Each row was made from one path, in order. Every step used is in the known rows, and no mark comes twice. Write each row's path.
Each row is shifted at random along 5 fixed directions that mean nothing.
Known rows:
daro -> nali -> ramik -> deka: [ 299  -77   97 -203  -14 -231  108  207  216   -7    3 -217  210   79
 -231  208  162  -21 -263  174  254 -271  -92  -84 -304 -175 -249  178
  298  253  302 -347  -90   29   63 -170 -158   86  162  -91  -48  -38
  392  238  -64 -168  276   61   53 -376 -170  248  -48  -56  120]
nuza -> daro -> nali -> ramik: [ 161  171  105  171  205 -186  288  130   96  108  193 -385  369 -237
 -314   74  -33  238 -343  278  469 -227  240 -384  -37  -12 -193  178
  105   84   85 -182 -102  135  -33   78 -126  -79   94  -25 -118  -58
  -56  417  -74  -49  450  -13 -164  196  -68   90  -94 -356  272]
ramik -> deka -> zise -> babo -> bege -> laro: [ 109 -139  379 -269 -105  -36   -7  227  106 -324 -273 -127  210  141
 -191   39   29   19 -152  118  119 -178 -105 -233 -253   93   27  346
  181 -137  127 -145 -254 -102 -237 -185 -106  -37 -401  425 -199 -342
  109  349  -20 -263  234  -70  158 -152  -70   95 -206  190 -173]
delu -> nali -> ramik -> deka -> zise -> babo -> laro: [-445 -106  111 -215  108 -260  171 -123  188 -110   78 -197   78  461
 -414 -243 -151  -30 -272  -45 -447   87  173  278  354 -177  250  -22
   20  223   39 -373 -192  116 -309 -127 -432  343 -315  369  149 -191
  297  385 -202   96 -215  288  109  -44  133   80 -609 -271  493]
delu -> nali -> ramik -> deka -> zise -> babo -> bege -> laro: [ -11  224  197 -437 -441 -331 -132 -488 -147  153  110  -92   57  148
 -233  120  126  155   30   85 -307 -196  234  458  -77 -390 -153 -263
  335   19   75 -224  -80 -272 -205 -271  -17   21 -153  337 -125 -248
  168 -252    2 -187   44  197  246 -361 -101  121  -49  173 -249]
laro -> nunofe -> bege -> zise -> delu: [ -88  369  -38  154 -159   10  152 -508 -149  267  145 -239 -154  -80
 -242 -188  -40  129  299  -49  -10  146  144   66  193 -155   10 -246
  -25  158 -315   -8  -30   22 -112  188   77  -54  167   52  182 -134
 -383 -453  121  -87  -28  104 -131  168   75 -165   50  -43  180]
babo -> ramik -> nali -> deka: [-132 -210  -17  -78   32 -150 -116   32  258    4 -120   25 -105  174
 -125    1   22 -118  -86 -103 -189  -57  114  244  -56 -216   44   24
  128  325  210 -271 -202   69 -125   16 -368  336   85   -2  179  -88
  307   -7  -64  -90 -149   78  131  -94   83   37 -231   -6  263]
ramik -> deka -> zise -> babo -> bege -> laro -> nunofe: [  28 -324  322 -171   48   42   37  523  267 -398 -391   87  185   58
   29  -61   78 -242 -145   -2  112   -3 -396 -245 -165  121  141  284
   80   12  125   82  -70  108   12 -107  -55    9 -362   48 -126  -83
  287  434    2 -103  236 -153  182 -170  -31  152 -344  160 -109]
daro -> babo -> bege -> laro: [-113 -350   98 -201 -256  102 -220  112  247 -141 -323   69   36   49
  -72 -106   15   96  -68  -17 -116   79  -89   14 -141   97 -112  132
   -7  110   59   51 -253   13 -204 -182 -214   80 -388   69 -125 -325
   42   63   53  -33   49  -21  -29  -42  149  -56 -160   94   85]
bege -> zise -> delu -> nali -> deka: [ -67 -615 -231 -206  196  349 -537  383  406 -351 -481  547 -513  306
  411 -212   34 -566   79 -328 -149  143 -392  423  180  346  141   79
 -333  334  230  -67 -328  149  228   41 -307  310  -23 -344  155  267
  654    4 -171  340 -390  -96  133 -289  117   81 -217  305  396]
nuza -> babo -> laro -> nunofe -> bege -> zise -> nali: [-138  -25  128   37  207  117   38   -7 -123 -125 -143 -240 -162  122
  -60  -64 -113   74   19  -35  -81  166   18  -42  -56  -60  -28   79
 -100   70 -218  -21  -27  111  -88   73 -131  -23  -22   97  121 -212
  -43   52   27 -192   92 -106 -241   96   63   99 -197  -33  152]
dofe -> deka -> zise -> nali -> ramik: [ 464   47   27  -71  106 -210 -159   45  -64  116  133  165  169 -126
  127  136   85  -66 -185   85  199 -192 -309  113  -37  -11 -300  -39
  211  168  245 -124   56   -3  326  -98   80  -83  309 -270 -170  270
  245  -45   70  -89  234  -62   84 -291  -24  245   55  225   -6]
nali -> deka -> zise -> babo -> delu: [ -75  104  -16   72  145   22  173   33   -8  -93   78  -22   73  -26
 -182 -277 -168   24  -96 -100 -129   70   18  -70  494  154  330   53
 -192  -84 -100  -16 -201  200  -93  196 -196  242 -208  265   27  -32
  -51  235 -118  187 -179   78  108  272  177 -207 -158 -193  443]
babo -> laro -> nunofe -> daro: [-192 -142 -155  357   93   42   -6    2  220  171    4  366  -70 -338
  323  -26    4    0   24 -157   49   81  -58   31 -122  -33  -52  -77
  -27   26   -2  245  276  113  130  122  123 -153   70 -530   75   43
 -240 -225   86  -13  107 -103 -166  139   98  -37  216  -22  -11]
nuza -> babo -> zise -> nali: [ -14 -296  -99  -77   17   15 -344  -95  -19  -72 -277  207 -225  -40
  241 -131  -97  -51   -9 -293 -212  138 -178  249  138   87  -57 -140
 -208   29   12   77 -140   93  189  -16 -164   28   76 -199   -8   75
    7 -196  -63  110 -101 -104  -56 -149  294   35   78   71  333]
nali -> ramik -> deka -> zise: [ -52   58   42   22  207 -195   12 -117   42  -16  110  -27   28  120
 -191 -175 -141   53  -66   82 -207   58   94   72  324  141   88   50
   21   -7   82 -250 -191  -30 -200  -65 -179  230  -11   98   17  -98
  -59  163  -85  146   74    4   69   48  111  -77 -150 -246  397]
daro -> nuza -> nunofe -> laro: [ 120   68   33   88    1 -226  245   69  255  470    4 -157   32 -321
 -197 -184  175  196 -179   47  370  -22 -195 -213 -107 -118 -133  -75
  146  271  -15 -187   98  208 -118  -38  -32 -348 -118 -248  116  -20
 -353  -37   47 -128  265   43   -7  -18  -48   57   76 -286  -14]
daro -> nali -> ramik -> deka -> zise: [  25 -265  -59  -30  268 -102  -98  193  155  -95  -36   26   16  117
  -12 -130  -81 -138 -200   27 -173  -20 -227  125  156  153  -37   -5
 -108  221  191 -129 -153   76   89  -88 -248  277   46 -231  -78  123
  338  251 -230  227   46  -15   66 -208   84   89 -141 -147  434]
nuza -> nunofe -> daro -> ramik: [-142 -122 -151 -200 -433 -116 -242 -109   10  144 -405   74 -242   86
  125  138   10  140  256  119   -6 -150  116  275  -81   58 -271  -95
  210  -93   97 -280  -11 -429   -2  -49   41 -233 -152 -111  182   -3
 -259 -374   62  -98   66   49  212  -98  -45   12  120  157 -355]
nali -> deka -> zise -> babo -> nunofe -> bege -> laro: [-256 -282   36  107   31   83  -24   80  188  -34  -75  273 -178   79
   97 -338  -59  -29  -42 -231 -417  290 -295  122  261   10  215 -103
 -186  151  -86  294    6  186  -17   46  -36  218 -322   11   82  -42
  154  142  134  101 -113   22  131   67  111 -150 -175  -55  304]
nali -> deka -> zise -> delu -> paken: [ 474   59 -126   49   90   -4 -156  137  -58  -48   66  350 -198  -80
  307  101   20 -156   45   22  314  -79 -425   78  -19  196 -111  100
  -11  -53  211   49  -34  -55  196    8  128  -83  279 -113 -105  210
   12 -194  110    3 -112 -110  116 -210 -165   25  354  235 -114]
zise -> delu -> bege -> babo -> ramik -> deka: [  60 -195  -59   27 -212  -52  -93 -190   13  -11  146  -46  105 -105
  -94 -191  214 -184   15 -266   53  -21 -106   71 -151 -522   24 -282
   29  365  116  158   37  155  146 -296  -22  103  212 -102  113  157
  258 -184  308  260  -60  104  -48 -208  202  -64   30   57  344]
bege -> laro -> nunofe -> daro -> nuza -> babo -> zise: [-267 -206   74  231   66   45  107  180  266   43 -114  194  -73 -247
   57 -355  -80   88 -161 -153  -24  282  -64 -193    0 -199   41 -148
  -43  112 -351  227   73  333  -18  -64   -7 -208  -60 -257   82  -29
 -235   20  -52   69  148 -138 -134  201  128  -50   37 -257  261]
zise -> babo -> bege -> laro -> nunofe -> daro: [-193  -48  202   -8 -135   63  247   55  213  -59 -161 -137  207  -90
 -168  -31    6  146  -64   40  172  -45  237 -233 -182  -66   61  197
  160  -87  -48   49  -11   83 -185   74   91 -208 -335  132  -47 -237
 -144  118  217 -245  249  -17  -55  130   10   34 -147   14 -211]
babo -> laro -> nunofe -> daro -> nali -> deka -> zise -> delu: [  97 -181 -296  158  -57   59  -98  368  138  118  -64  473 -126 -315
  388  153  205 -252 -135  -62  271 -147 -559  173 -392 -396 -260 -326
  104  265   23  203  350  144  455   42  204 -172  355 -557  -92  273
  299 -312  -65  -97  -11  -46  156 -248 -226  164  288  362 -285]
laro -> nunofe -> daro -> ramik -> nali -> deka -> zise -> delu -> paken: [ 138 -124 -400  -32 -116   18 -309  120 -138   28  -59  544 -422   45
  566  221  -54 -339  189  -25   11  -34 -328  485  -98  -69 -111 -233
   37   -1  239  102  323 -238  452   24  268 -110  445 -470  -27  513
  119 -490   21   77 -297  -32  153 -310 -167  109  393  336 -460]
laro -> nunofe -> bege -> zise: [-218   53   35  -62 -310 -102   80 -289  -37   89 -178 -219 -170  123
 -346 -280 -121   64  282  -75 -150  140   53  226  134 -369  -46 -369
  129  425 -247 -172 -283   49  -88   20 -119   83 -111  -68  290 -235
  -75 -392  106  -95   11  137   47  -50   20  -39 -230  -18  169]
nali -> ramik -> deka -> zise -> babo -> nunofe -> daro -> nuza: [ -27 -152   84 -169   26  -23  153  366  206 -203 -172   87  200  267
 -142  -44  -19  -11 -167  118   84  -66   31 -173  -30   22  186   92
  107  -32   61 -164   20   56  -63 -178  165 -112 -252   29   41   97
   74  466    3  -14   87  119    8  -93  -76  102  -74  -79 -139]
delu -> bege -> laro -> nunofe -> daro -> babo -> ramik -> deka: [-118 -306   10   -1 -194  -97  -56   76   53  -29  -44   76  111   91
   65  100  110   -6   15    3   23   48  110 -124 -355 -365 -145   -9
  192   92   73  162  194 -101   36 -344   64   63   16  -83  113   19
  115 -131  209   42  133  -90  -51  -35  -22   -5   69   89 -234]
dofe -> delu -> nali -> deka -> zise -> babo: [ 208  297   26 -176 -140 -242   96 -167  -52  213  264 -181  160 -193
 -186  -98   89  -24  -96  -87  147  -32  -90  183  170 -507    7 -272
  113  298 -119  -50 -155  136  129  148  -39  115  156    6   23   67
  249 -239   38   81 -236  175  322 -195 -164   35  -26  -94  258]
zise -> delu -> nali -> deka: [ 157  219 -218  -15  -55 -147 -148 -407   54  415  228  146 -252 -142
   88   18  141  -54  149 -204  -67    9   32  436   41 -216  -79 -165
    5  188  101  -74   35  -36  116  115  -32  119  350 -176  110   85
   95 -577   76   40 -248   97   62 -216  -28  -30  376  126  135]
laro -> nunofe -> bege -> zise -> nali: [ 383 -111   66   -6  231  241 -119  249 -119 -125 -213   17  -51   -6
  321  188   20 -176  107   -1  413  -49 -208 -177 -273  326 -157  187
  -90   67  108  121  -77  -16  305  121  168 -147   86 -370  -75  154
   70   93   69 -198  268 -298 -163  -92 -108  230   83  252 -205]
babo -> bege -> laro -> nunofe -> daro: [-155 -196  116   87  -64   90   58  198  300  -40 -241   28  108 -165
  -65  -50   62   44  -33  -13  210  -32  -16 -138 -297  -49  -65  101
  137  131   21   10  -94  120  -96   14   80 -160 -243 -176  -24 -203
  -31   58  203 -187  248  -95  -53  108  -11   50  -97   60 -190]
nuza -> daro -> nunofe -> bege -> zise -> babo -> delu -> nali: [ 301  243  169  103  189  215  226   69 -330  -92  113 -377  207 -266
   12  153  -20  134  106   36  504 -140  173 -556   15  268   38  166
 -370 -223 -143  292   15   -2  264  114  280 -242 -127   33   28  234
 -387  312  -43    2  144  -58 -222  342  -92  -67  157 -120   40]
laro -> nunofe -> daro -> nali -> deka -> zise -> delu -> dofe: [-161 -112 -236  -73  119   80   -3  293   90  -65 -277  -19 -313  330
  -63  -36 -153 -128  159  144  -59 -126   78  181  -20  107   35  -39
  -23   59  -42 -412 -270  -37  -53  250 -195  108   77   45  237   28
  196 -185  -94  -98 -450   58  175  -96 -185  146  -72  106 -182]
laro -> nunofe -> daro -> nali -> ramik -> deka: [-210  -83  -79  265  542  -54  387  143  314   39  144 -229  103   59
 -177 -132 -109  -30 -218   41  -59  110  211 -174  152   72  163  203
  -80  109   79 -131   90  212  -17  131 -107  240  181 -223  104  146
  117  347  -39  171  183  -25 -208  110   99   46 -130 -424  477]
deka -> zise -> delu -> bege -> babo -> laro -> nunofe -> daro -> nali: [-159 -145 -163  152   24  291  -47   79 -109 -174 -123  -71  -99   31
   65   64  -75  -71   78   39   61  -46   -3    6 -212   18 -104  -89
 -151  -31 -175  129  -52  -29   60   43   43 -144  -83  -61 -112  -61
   27    1  -71   22 -141  -15 -186   33  -63   -6   36  250 -282]
delu -> bege -> babo -> laro -> nunofe -> daro -> deka -> zise -> nali -> ramik: [ -63  -12  -76  -33   69  239  -78  177 -170 -174  -66  -11   -9  229
   75  218  -17   22   18  133  -80  -88  125  127 -234   -6 -141    4
   97 -182   35 -119   54 -216   63 -105  103 -121  -61   35 -158    5
  144   89  107  -53  200 -125 -160  -46 -155  202  -52  222 -510]
ramik -> deka -> zise -> babo -> bege -> laro -> nunofe -> daro -> nali: [ -57 -371  116  -39  117   96   72  433  190 -250 -291    0  137  -10
   97   -9    1 -156 -182    3   75  -96 -234 -179 -295  -22   32  106
  -15    3   64  176   64   59  147  -47   67  -47 -188 -147 -202   72
  292  233  -51  -65  223 -142   43 -213  -53  180  -52  177 -183]
nali -> deka -> zise -> babo -> delu -> paken: [  58 -168 -127 -241 -247  -56  -69  122    3 -278 -209  272 -189  254
    5 -119 -145 -136   59 -105 -126  -36 -304  329  316  -60  138 -126
   -8   50  111 -127 -214   35  126  -38 -126  154 -199  114   92  116
  212 -137   13   87 -370  193  228 -234  -12   13  -55  180  -19]
daro -> nali -> ramik -> deka -> zise -> delu -> bege: [ 136  176  -74  -45   -7 -165   23 -202 -151  137  267 -380  172   59
 -363  -21   35   19 -120   71   27  -89  -41   74   43 -120 -129 -121
  -17  266  109 -229  -87  -22    0 -173 -101  141  206  113  -70   17
  171    3  -77  188  -76  201  -50 -108  -22   18  -21  -69  139]
dofe -> delu -> zise -> babo -> laro -> nunofe: [-113 -316  -41  -32   -6  247  -27  463  426 -232 -255  237    1  -84
  222  -93   89 -236  -91 -103  149  203 -492 -164  124  272  192  128
 -126   40   44  186    4  361   84  264 -126  -15  -98 -164   86   39
  147  277 -159  128 -222   53   25   91   49   64 -428 -102  144]
nali -> ramik -> deka -> zise -> delu -> bege: [ 187  426  -95   80  -26 -142 -133 -537 -325  255  408  -61   40 -118
  -82   39   26  139  127   46  -61    4  162  130  178   76  -80 -116
  -24 -124   96  -62   76 -236  -68 -144  130   40  299  131  -71   -6
 -275 -296   47  224  -52   85  -81   56   45 -167  282  -20  -32]
paken -> zise -> delu -> bege -> laro -> nunofe: [   1 -289  -68  -77 -244  104 -295  123  217   14 -279  251 -172   83
  146  -21   43 -140  180 -107  -39  135 -310   68  -15  153  -33   54
  -32  132   32  -29  -43   27  -18   18  -94  -76 -150 -128   10 -113
   93 -215    7  -57 -110  -14   88  -37  -69  -22 -134  150 -249]
nali -> deka -> zise -> delu -> dofe: [ 143  245 -102   83  112  -48  -65  -78  -95  204  197   54 -151  -94
  -25 -157  -32   14  110   22   28  -73   25   71  123  144   57  -83
  -55  -13  -22 -161 -193   23 -127  177 -129   48  213  116  123  -20
 -152 -233   46   14 -313   -2  153   82  -17  -68  115  -96  204]
deka -> zise -> babo -> nunofe -> bege: [ 196  167  192   51  -95  -62  220   -1 -215   42   86 -227  307 -159
 -123   -9  -11  172  -10    0  263  -52 -149 -311  -24   28  -28  -60
  -37   32  -80  259  -71   96   58   42  238 -150 -202   19  -48  -78
 -177  233  187 -133   85   65   52   40  -46  -78   55  -93    6]
nunofe -> daro -> babo -> ramik -> nali: [-489 -367 -138 -159 -131  -73  -73 -154  142  -73 -206 -166  -40  404
 -291  -88 -264  138  -45    2 -305   29  531  185   62 -238   53  -68
    0  140    2 -233 -260  -61 -279  -46 -308  258 -132  140  162 -176
  -50  -75  -62   -7 -301  184  -95   79  241  -89 -219 -102  227]
daro -> nuza -> babo -> zise -> delu -> bege -> laro -> nunofe: [-114  172  163   27 -275  -53  125 -122   51  148    0 -220   25 -117
 -347 -231   94  130  -38  -99   36  246  -72 -149  -40 -292  -40 -125
   47  243 -371  -17  -13  226 -177 -161 -111 -207  -53  225  125 -247
 -211 -107  -19  -19  -50  119 -153  175   30  -67  -89 -116   14]
paken -> zise -> delu -> bege -> laro: [-380 -483  -41   41   85  168 -124  102  415 -111 -192 -102  -88  314
 -304 -511 -227  -54 -104 -227 -285  322 -136  -36  371  295  300  203
 -336  318  -22 -218 -402  288 -375   42 -481  226 -436  220   88 -274
  104  251  -50  213 -284  117  -65  311  257 -178 -577 -272  529]

Write each row's path:
[  67  420  107  156  -22 -334  296 -246 -114  289  479  101  249 -339
   24   62  152   69 -152   65  -10   -4  -21  -44   74 -342    6 -207
  260  -96  -76  222  509   82   48  -36  170 -118  242  -52  -72   58
 -205  -28   13  -73  319   23   80    3  -14   -2   47 -199  109]
nali -> ramik -> deka -> zise -> babo -> laro -> nunofe
[ -17  -89  -27 -423 -289   78 -121  -55  -86 -229 -205  180 -174  343
  138  158   87 -198  218  -85 -188  -35    7  353  118 -149   37 -254
   37   85  120  -82   38 -108  275 -151   90  189    0 -119  199  187
  422 -127  -99   64 -205  201  109 -379  -72  167 -122  229 -195]
laro -> nunofe -> bege -> zise -> babo -> delu -> nali -> ramik -> deka
[ 163  -10   -3 -239   22   38  169  459 -120 -265  -93  -65  190  206
   37  338    4  -46  -51  324  278 -434  138 -226 -172  167  -11   79
  115 -294  134 -240   12  -75  150   41  100  -85   45   45   30  202
  205  317 -172 -155 -131   63  117 -153 -250  282  -20   -2 -422]
laro -> nunofe -> daro -> nali -> ramik -> deka -> zise -> babo -> delu -> dofe
[ 301   85  -76 -202  -72   89 -216 -258 -156  111  108   47 -261   59
  202  224  239 -106  301  -25  -16  -37  -86  238 -122   13 -194 -117
 -110   98  120   29  183 -231  280 -204  301  -45  320 -202  126  312
    1 -329   61   10  -82   65    4 -312 -147   61  286  181  -38]
daro -> nunofe -> bege -> zise -> delu -> nali -> ramik -> deka
[-289  158 -152  124 -108   86  217  -60 -170   30   41 -239  172  -24
 -258 -281 -192  123  143 -188 -193  113   90  -14  372  -88  233 -229
 -225  -43 -185   54   27   34  108   88   36   70 -196   45  118  107
 -166 -211   75  351 -168  163 -101  240  143 -166   19 -137  -47]
laro -> nunofe -> daro -> deka -> zise -> babo -> delu -> bege
[-241  -33  -62  322  256  437   49   63  207 -110  -33  -24  -40 -112
   82 -128  -97   63   87  -59   -6  273  239 -188  -59  213  187  186
 -258  -94 -248  124   -6   58 -176  139   36  -68 -137 -148   76 -119
 -277   76   29  206 -150  -17 -474  356   58 -114   53 -126 -112]
dofe -> delu -> bege -> babo -> laro -> nunofe -> daro -> nuza
[ 278 -156   87  -45 -111   58 -287  112 -153 -297  -18  -14  198 -122
  103   24  163 -172   51  -42  214 -118 -248  -89 -189 -185  -88 -129
   18  131   53  143 -225  -40  148 -227   40   98  115  -89  -56   95
  290   23  114  247  -61  -73  136 -185  -17  -29   -9  113   54]
dofe -> delu -> bege -> babo -> ramik -> deka -> zise
[ -64 -126   73   58  -58  113   57  412  -31  -85  -34  220  200 -271
  242 -118   37 -123 -183   -7   94   -7 -224 -134 -137  -38   32  -46
   72   20   35  377  170  119  148  -60  172 -120 -190 -127 -196  173
  192  277  124  118  275 -174  297   95   -4   21 -129   -8  -71]
nali -> deka -> zise -> babo -> bege -> laro -> nunofe -> daro -> ramik
[  71  384  188  118  185 -153  589 -297 -185  115  394 -518  224   24
 -461  -42   23  101 -201   15   68  107  232 -212    4 -457  107 -202
  231  143 -159  -86   -7  197  -41  -57  115  101  292  220   -1  -52
  -44  333  183 -189  351   37 -138   69   10   79 -230 -290  401]
laro -> nunofe -> bege -> babo -> zise -> nali -> ramik -> deka
[  90  138   89   66 -195   56  -44  -83 -215   19   81   69  144 -214
  122   65   42   39  137  -29   80   -9  -86 -125  112  206  -10    6
  -98 -194 -132  299   84  -22   96   84  108 -161 -270   26 -110  -25
 -203  -14  -38   33   -6  -45  -43  241   -2 -114   69   89 -323]
deka -> zise -> babo -> delu -> bege -> laro -> nunofe
[ 123   54   58 -303 -142  -64   13  -87  -14  -96  137  -26  120  107
 -114   30  173 -155  -87  -87   60 -169   67  102  152 -188  100 -126
   57  118   82 -114  -38  124  130 -116  -43   93   46   30   59  185
  342  173 -131  107  -21  154   56 -179   47   85 -164  -56  331]
bege -> zise -> babo -> delu -> nali -> ramik -> deka
[-468 -643  -59 -137   83  196  -33  314  540 -301 -396  227  -87  266
  128 -142  -16 -195 -191  -99 -421  113  -17  197   15   59  179  109
  -87   92  233   29  149  119   47  -89 -120  220 -228 -191   -6  124
  489  225  -18  169   47   50  -55 -225  185  183 -333   42   66]
zise -> babo -> bege -> laro -> nunofe -> daro -> nali -> ramik -> deka
[-152 -256 -199  176  429  342 -296  516  -18 -284 -154  513 -322  -71
  681  170  -99 -241 -112   13 -107  132 -193   -9  -59  370   62  270
 -272 -374   91  272  387  -52  187  115   37   -9  273 -197  -96  227
   77  226 -266  187 -214 -261   22  136   34  -32  117   56  -81]
nuza -> babo -> laro -> nunofe -> daro -> ramik -> nali -> deka -> zise -> delu
[ 174  109 -191   38 -311 -109  -38 -310    5  276  140  201 -166 -120
  206   71   53  159  200  -97 -100   47 -273  107  239  134   65 -115
  -57 -222  -37   84  219   68 -105  233  185 -252   47  -61  -14   94
 -293 -447  160 -124 -263  185   92 -191    9 -159  286 -218 -127]
dofe -> delu -> paken -> zise -> babo -> nunofe -> laro
[-513 -272 -172   15  -50  -55   40   65  227   32    0  139 -152  251
 -168 -195  -47 -113 -172   -1 -282  181   99  211  126 -559  156 -261
   85  263 -234  -10  115  168 -140   50 -151  217   97  150  106   33
  150  -84  -48  -15 -284   79  129  194   74  -93 -328  -22  212]
bege -> laro -> nunofe -> daro -> babo -> ramik -> nali -> deka -> zise -> delu
[ 128  -89    1   -9 -210  -40 -155  -82  -95   42  320  291  228 -276
  149 -102  165  -51 -192 -162  -27  -12 -274   44  137 -189    5 -277
  -49   69  131  341  278  119  274 -287  143    5  -17 -165 -157  227
  133   50   32  348   50   63    6   16  116  -61   46  -48   99]
nali -> ramik -> deka -> zise -> babo -> delu -> bege -> laro
[ 199  358  -14   86    7 -139  -19 -145 -296  289  321   43   53 -235
  206  180   88  -38   30  -39 -144  -39  -23   38   53  131   67  -38
  -29 -182    5  307  292  -86  111  189  121  -33  167  -40 -138  194
  -98   98  -80   -9   34  -42  141   47   29 -153  237 -115  112]
daro -> ramik -> nali -> deka -> zise -> babo -> nunofe
[  12  -26  -37  -29 -259   -8   -3 -157 -188  155   -6  -87   92    0
  -23  184   33  104  -32  -32  178   62  126  -86 -314 -234 -241 -156
  142   29 -140  127   35  -78  101 -138  169 -208   -2   -1 -118  -45
 -171 -161  104 -185  153  -99 -186  120  -67   57  105  206 -378]
delu -> bege -> laro -> nunofe -> daro -> babo -> zise -> nali
[-324  148  169 -128  -61 -125  132 -163  111   56  -99 -169 -106  127
 -355 -141  -69    6  -10  -23 -445  134  183  249  147 -266  244  -57
  152   75 -165 -140 -106   33 -321  162 -246  205 -223  371  -14 -338
   51  -45  -80 -214  -58   98  159   34    5  -32 -391   36   -7]
ramik -> nali -> deka -> zise -> babo -> bege -> laro -> nunofe
[  84 -168  -82    3   99  149 -122  305 -223 -325 -155   63  155  177
  212  229  -24 -122   91  137  278  -24   26 -332 -187  243  -44  199
 -105 -237  124  156   49 -213  101 -219  201   34   99   61  -19  181
    0  122   28  183 -117 -145  -16   56  -37  -55  133  226 -402]
laro -> nunofe -> daro -> babo -> ramik -> deka -> zise -> delu -> bege
[  77  270   73  158 -180 -164   69  -64 -489  116  332 -197  217 -332
  -51   48   42  180   45   74  126  -48  -16 -241 -156 -374 -158 -164
  108 -158 -198  189  301  -97  121 -224  244 -191  117   50  -21   29
 -171  -83   86  146  177  -94    2  238  -81 -146  315 -188 -189]
nuza -> babo -> delu -> bege -> laro -> nunofe -> daro -> ramik -> deka -> zise
